Below are the code and all the weights of a small trained network. Each question names an input and a class and asks about switching units off, where a switched-off unit gives its printed mean instead of its output.

import numpy as np


def w(rows, s, z=0):
    codes = np.array(rows[::2]) - 128.0
    scale = np.full(codes.shape[1], s)
    scale[-1] = z or s
    return codes * scale


def norm(h):
    return h / np.sqrt((h * h).mean(-1, keepdims=True) + 1e-5)


def f(y):
    return y / 2 * (1 + np.tanh(0.7978845608 * (y + 0.044715 * y**3)))


def log_softmax(a):
    a = a - a.max(-1, keepdims=True)
    return a - np.log(np.exp(a).sum(-1, keepdims=True))


def net(x, mask):
    res = np.array(x, float).reshape(1, 2) / 4 @ E
    u = 0
    for l in range(3):
        y = f(norm(res) @ A[l][:, :-1].T + A[l][:, -1])
        res = res + np.where(mask[u : u + 5], y, B[l][:, -1]) @ B[l][:, :-1]
        u += 5
    return log_softmax(norm(res)[-1] @ U[:, :-1].T + U[:, -1])


A, B = {}, {}
E = w([
[199,112,138,75,82,120,127,68],'x0',
[115,32,31,146,147,125,255,74],'x1',
],0.0078)
A[0] = w([
[126,184,177,206,93,102,100,170,128],'L0N1',
[112,3,73,176,90,117,128,111,144],'L0N2',
[115,131,72,231,177,131,55,148,63],'L0N3',
[205,78,206,123,130,88,34,150,248],'L0N4',
[104,211,134,8,135,182,112,154,42],'L0N5',
],0.0066,0.0015)
B[0] = w([
[108,139,78,55,122,106,209,225,226],'L0N1',
[168,126,249,121,53,241,165,194,246],'L0N2',
[254,122,138,173,138,66,97,39,176],'L0N3',
[151,10,206,88,138,58,204,50,255],'L0N4',
[24,145,58,15,177,183,146,119,192],'L0N5',
],0.0056,0.0051)
A[1] = w([
[152,194,106,70,92,116,146,24,18],'L1N1',
[92,168,1,102,150,145,179,105,41],'L1N2',
[79,190,108,153,184,128,144,142,227],'L1N3',
[48,147,94,162,210,132,123,152,6],'L1N4',
[145,83,84,95,128,48,162,104,87],'L1N5',
],0.009,0.0018)
B[1] = w([
[124,73,105,230,255,162,168,125,221],'L1N1',
[156,64,136,92,57,92,104,226,130],'L1N2',
[168,47,105,138,112,161,196,37,224],'L1N3',
[150,95,225,205,194,121,115,63,196],'L1N4',
[125,192,114,231,59,77,125,192,254],'L1N5',
],0.009,0.0024)
A[2] = w([
[63,202,50,174,117,59,175,184,33],'L2N1',
[95,183,148,22,165,110,71,182,45],'L2N2',
[254,96,106,165,233,183,182,35,118],'L2N3',
[101,67,121,112,13,173,116,152,209],'L2N4',
[195,147,206,175,83,154,72,191,244],'L2N5',
],0.0082,0.0011)
B[2] = w([
[176,47,50,128,86,150,9,186,144],'L2N1',
[91,150,73,80,115,209,185,96,184],'L2N2',
[119,142,190,106,148,54,88,117,254],'L2N3',
[100,163,54,97,150,178,104,129,179],'L2N4',
[193,37,120,171,63,60,61,183,150],'L2N5',
],0.013,0.0097)
U = w([
[149,91,250,137,181,59,133,55,174],'0',
[66,117,104,4,106,244,231,106,168],'1',
[225,63,86,131,52,109,3,238,168],'2',
[154,215,107,193,127,164,100,137,13],'3',
[140,218,92,214,108,167,90,93,14],'4',
[83,208,120,194,64,156,85,111,14],'5',
[148,216,64,207,153,161,80,87,8],'6',
[122,177,64,200,113,142,94,78,1],'7',
],0.013,0.009)

Each question gives the input, the list of numbers given to net, and the class t.
The units are the neurons (one row each of A and B). Each row of codes is followed by its name. A weight is (code - 128) times the scale printed after its matrix; where a second scale follows, it is the last column's (A, B and U).
mask holds one flag per neuron, layer by layer. A switched-off neuron (its flag False) gives its mean, the last column of its row in B, instead of its output. The means were averaged over made-up inputs and are rounded, as every weight is.
A unit's drop is (log p(t) with every unit on - log p(t) with that unit switched off) / (log p(t) with every unit on - log p(t) with every unit switched off).
The circuit of an input: a set's keep is (log p(t) with only the set's units on - log p(t) with every unit switched off) / (log p(t) with every unit on - log p(t) with every unit switched off). Starting from the 12 units with the biggest drops (on a tie, the unit counted first), units are removed one at a time, each time the one whose removal leaves the highest keep (on an exact tie, the one counted first), for as long as the keep stays at least 0.8.
circuit, biggest first: the units of the circuit, biggest drop first
top k neurons: the k neurons with the biggest drops, biggest first
k most important neurons of layer l: the k neurons of layer l with the biggest drops, biggest first
drop when u is switched off: that unit's drop, to one decimal
input [-3,-3], class 2: 4 most important neurons of layer 0 : [L0N2 L0N3 L0N4 L0N1]
input [5,5], class 0: circuit, biggest first : [L2N3]
input [7,-8], class 1: circuit, biggest first : [L0N5 L2N2]
input [1,-3], class 2: top 2 neurons : [L1N5 L0N2]
input [-4,-5], class 1: top 3 neurons : [L1N1 L0N4 L0N1]
input [-4,4], class 0: top 3 neurons : [L0N1 L1N5 L0N5]
input [-3,2], class 2: top 3 neurons : [L0N2 L0N5 L2N5]
input [-6,6], class 0: top 2 neurons : [L0N1 L2N2]
input [2,2], class 2: 2 most important neurons of layer 0 : [L0N2 L0N5]
input [-3,-2], class 2: top 3 neurons : [L0N2 L0N1 L1N5]
input [8,8], class 0: top 4 neurons : [L0N2 L0N1 L1N1 L0N5]
input [-5,5], class 0: top 4 neurons : [L0N1 L1N5 L0N5 L2N2]
input [-3,-1], class 2: top 4 neurons : [L0N1 L0N3 L1N5 L0N2]
input [3,1], class 2: most important neuron of layer 1 : [L1N3]
input [5,4], class 0: top 2 neurons : [L0N1 L0N2]
input [1,3], class 2: top 3 neurons : [L0N5 L2N5 L0N1]
input [4,-7], class 1: top 2 neurons : [L0N5 L2N2]
input [-6,-6], class 0: top 3 neurons : [L0N2 L1N3 L1N4]
input [-1,2], class 2: top 2 neurons : [L0N2 L2N5]
input [4,-8], class 1: most important neuron of layer 0 : [L0N5]
input [2,-3], class 2: 2 most important neurons of layer 0 : [L0N2 L0N4]
input [-3,0], class 2: drop when L0N3 is switched off : 1.3
input [-7,-5], class 0: drop when L0N2 is switched off : 0.3
input [-2,0], class 2: drop when L0N3 is switched off : 0.9
